Here is a tiny trained network, its code and every weight. The questions are about switching its units off for an input and a target symbol, where a switched-off unit gives its printed mean instead of its output.

import numpy as np


def w(rows, s, z=0):
    codes = np.array(rows[::2]) - 128.0
    scale = np.full(codes.shape[1], s)
    scale[-1] = z or s
    return codes * scale


def norm(h):
    return h / np.sqrt((h * h).mean(-1, keepdims=True) + 1e-5)


def f(y):
    return y / 2 * (1 + np.tanh(0.7978845608 * (y + 0.044715 * y**3)))


def softmax(a):
    e = np.exp(a - a.max(-1, keepdims=True))
    return e / e.sum(-1, keepdims=True)


def log_softmax(a):
    a = a - a.max(-1, keepdims=True)
    return a - np.log(np.exp(a).sum(-1, keepdims=True))


def net(x, mask):
    ids = ['ΞΠΣΨδεηθτφω'.index(c) for c in x.split()]
    T = len(ids)
    res = E[ids] + P[:T]
    q, k, v = (norm(res) @ M[0].T for M in (Q, K, V))
    z = softmax(np.where(np.tri(T) > 0, q @ k.T / 2**0.5, -1e9)) @ v
    res = res + np.where(mask[0], z, O[0][:, -1]) @ O[0][:, :-1]
    y = f(norm(res) @ A[0][:, :-1].T + A[0][:, -1])
    res = res + np.where(mask[1:9], y, B[0][:, -1]) @ B[0][:, :-1]
    return log_softmax(norm(res)[-1] @ U[:, :-1].T + U[:, -1])


Q, K, V, O, A, B = {}, {}, {}, {}, {}, {}
E = w([
[205,142,17,132,56,131,166],'Ξ',
[130,100,103,176,59,202,40],'Π',
[155,22,157,62,126,142,170],'Σ',
[172,180,193,170,16,160,152],'Ψ',
[122,136,169,118,62,188,151],'δ',
[191,73,214,188,173,221,92],'ε',
[114,79,112,92,101,185,139],'η',
[226,179,2,241,132,139,191],'θ',
[158,103,106,137,58,153,125],'τ',
[211,50,48,122,242,92,241],'φ',
[195,116,137,107,61,105,252],'ω',
],0.0047)
P = w([
[86,78,111,119,65,125,178],'0',
[238,165,117,51,151,184,128],'1',
[212,63,128,161,76,162,171],'2',
[216,195,114,71,184,222,147],'3',
[202,66,145,194,99,167,183],'4',
[170,196,108,101,216,252,161],'5',
[215,60,153,194,72,154,191],'6',
],0.004)
Q[0] = w([
[171,168,105,65,114,253,170],'head 0',
[172,221,130,32,179,164,88],'head 0',
],0.023)
K[0] = w([
[86,125,121,208,190,136,161],'head 0',
[252,132,139,146,186,173,134],'head 0',
],0.022)
V[0] = w([
[187,38,64,188,220,43,141],'head 0',
[194,163,211,254,85,132,99],'head 0',
],0.012)
O[0] = w([
[150,151,105,143,254,164,168,2],'head 0',
[166,87,193,251,99,113,155,116],'head 0',
],0.0097,0.0058)
A[0] = w([
[135,165,122,110,198,189,149,211],'neuron 0',
[89,198,149,163,228,131,151,27],'neuron 1',
[131,92,115,129,128,217,188,222],'neuron 2',
[107,104,155,143,71,127,113,166],'neuron 3',
[162,106,172,167,185,132,167,157],'neuron 4',
[75,227,127,114,252,51,70,23],'neuron 5',
[121,125,157,216,129,54,111,2],'neuron 6',
[107,78,168,186,124,142,183,161],'neuron 7',
],0.014,0.0026)
B[0] = w([
[67,140,119,184,152,48,136,216],'neuron 0',
[20,36,119,94,97,173,160,196],'neuron 1',
[171,167,146,116,106,113,172,206],'neuron 2',
[159,114,108,132,195,127,152,254],'neuron 3',
[201,147,107,128,77,181,122,250],'neuron 4',
[218,107,251,105,101,187,60,158],'neuron 5',
[71,179,138,77,156,149,124,201],'neuron 6',
[91,141,100,141,130,127,63,249],'neuron 7',
],0.018,0.0075)
U = w([
[86,212,105,186,163,5,179,172],'Ξ',
[80,90,23,192,254,111,39,6],'Π',
[124,184,238,111,142,47,92,146],'Σ',
[30,122,203,232,76,76,18,101],'Ψ',
[210,3,155,154,11,72,94,115],'δ',
[207,211,136,177,96,233,70,147],'ε',
[31,139,31,20,102,136,89,137],'η',
[36,107,46,227,72,181,234,33],'θ',
[223,70,55,144,218,110,162,120],'τ',
[85,62,239,114,192,205,155,249],'φ',
[216,185,175,105,97,80,243,68],'ω',
],0.006,0.0014)

Each question gives the input, a string of symbols that net reads in full, and the target symbol t.
The units are the heads (2 rows each of Q, K, V and O) and the neurons (one row each of A and B). Each row of codes is followed by its name. A weight is (code - 128) times the scale printed after its matrix; where a second scale follows, it is the last column's (O, A, B and U).
mask holds one flag per unit, heads first, then neurons. A switched-off unit (its flag False) gives its mean, the last column of its rows in O or B, instead of its output. The means were averaged over made-up inputs and are rounded, as every weight is.
A unit's drop is (log p(t) with every unit on - log p(t) with that unit switched off) / (log p(t) with every unit on - log p(t) with every unit switched off).
The circuit of an input: a set's keep is (log p(t) with only the set's units on - log p(t) with every unit switched off) / (log p(t) with every unit on - log p(t) with every unit switched off). Starting from all 9 units, units are removed one at a time, each time the one whose removal leaves the highest keep (on an exact tie, the one counted first), for as long as the keep stays at least 0.8.
units of the circuit, in order: the units of the circuit, biggest drop first
most important unit: the unit with the biggest drop
top k neurons: the k neurons with the biggest drops, biggest first
drop when u is switched off: that unit's drop, to one decimal
input ε τ η η δ η δ, target ε: units of the circuit, in order : head 0; neuron 4; neuron 6; neuron 1
input η η ε η ω, target η: units of the circuit, in order : head 0
input Ψ δ η φ θ, target Ψ: units of the circuit, in order : head 0; neuron 6
input φ η η Ξ θ δ θ, target φ: units of the circuit, in order : head 0; neuron 5; neuron 1
input Π η ε η ε, target Π: units of the circuit, in order : neuron 3; neuron 7
input ω η θ Σ ω, target ω: units of the circuit, in order : head 0; neuron 2
input θ ω δ, target θ: units of the circuit, in order : head 0; neuron 1; neuron 0; neuron 4
input δ φ τ δ δ Ξ, target φ: units of the circuit, in order : head 0; neuron 5; neuron 1
input δ ε η δ Ψ ε Ψ, target δ: units of the circuit, in order : head 0; neuron 3
input η δ Π δ, target δ: units of the circuit, in order : head 0; neuron 3
input Σ η δ η θ, target Σ: units of the circuit, in order : head 0; neuron 5; neuron 0
input Ψ φ ε δ τ η η, target Ψ: units of the circuit, in order : head 0; neuron 6; neuron 7
input φ δ φ ω ε, target φ: top 2 neurons : neuron 5; neuron 1
input ε η η, target ε: units of the circuit, in order : head 0; neuron 4; neuron 6
input η δ Π, target η: most important unit : head 0
input Ψ η η η ε η Ψ, target Ψ: top 3 neurons : neuron 6; neuron 4; neuron 7
input φ ε θ τ, target θ: top 3 neurons : neuron 1; neuron 0; neuron 4
input η δ δ, target η: top 3 neurons : neuron 4; neuron 5; neuron 2
input ε δ η φ η Ψ, target φ: top 2 neurons : neuron 5; neuron 1
input δ η η η θ Ψ, target θ: most important unit : head 0
input ε η φ Ψ η Ξ, target φ: top 3 neurons : neuron 5; neuron 1; neuron 0
input Σ θ η, target Σ: top 2 neurons : neuron 5; neuron 0
input δ δ η φ δ η φ, target δ: top 2 neurons : neuron 0; neuron 1
input φ η δ η η, target φ: drop when neuron 5 is switched off : 0.7
input η ε Ψ, target η: drop when neuron 1 is switched off : 0.0
input δ η δ η θ δ, target θ: drop when neuron 5 is switched off : 0.1
input η δ η ω, target ω: units of the circuit, in order : neuron 7
input Ψ δ η η ε, target Ψ: drop when neuron 6 is switched off : 0.3
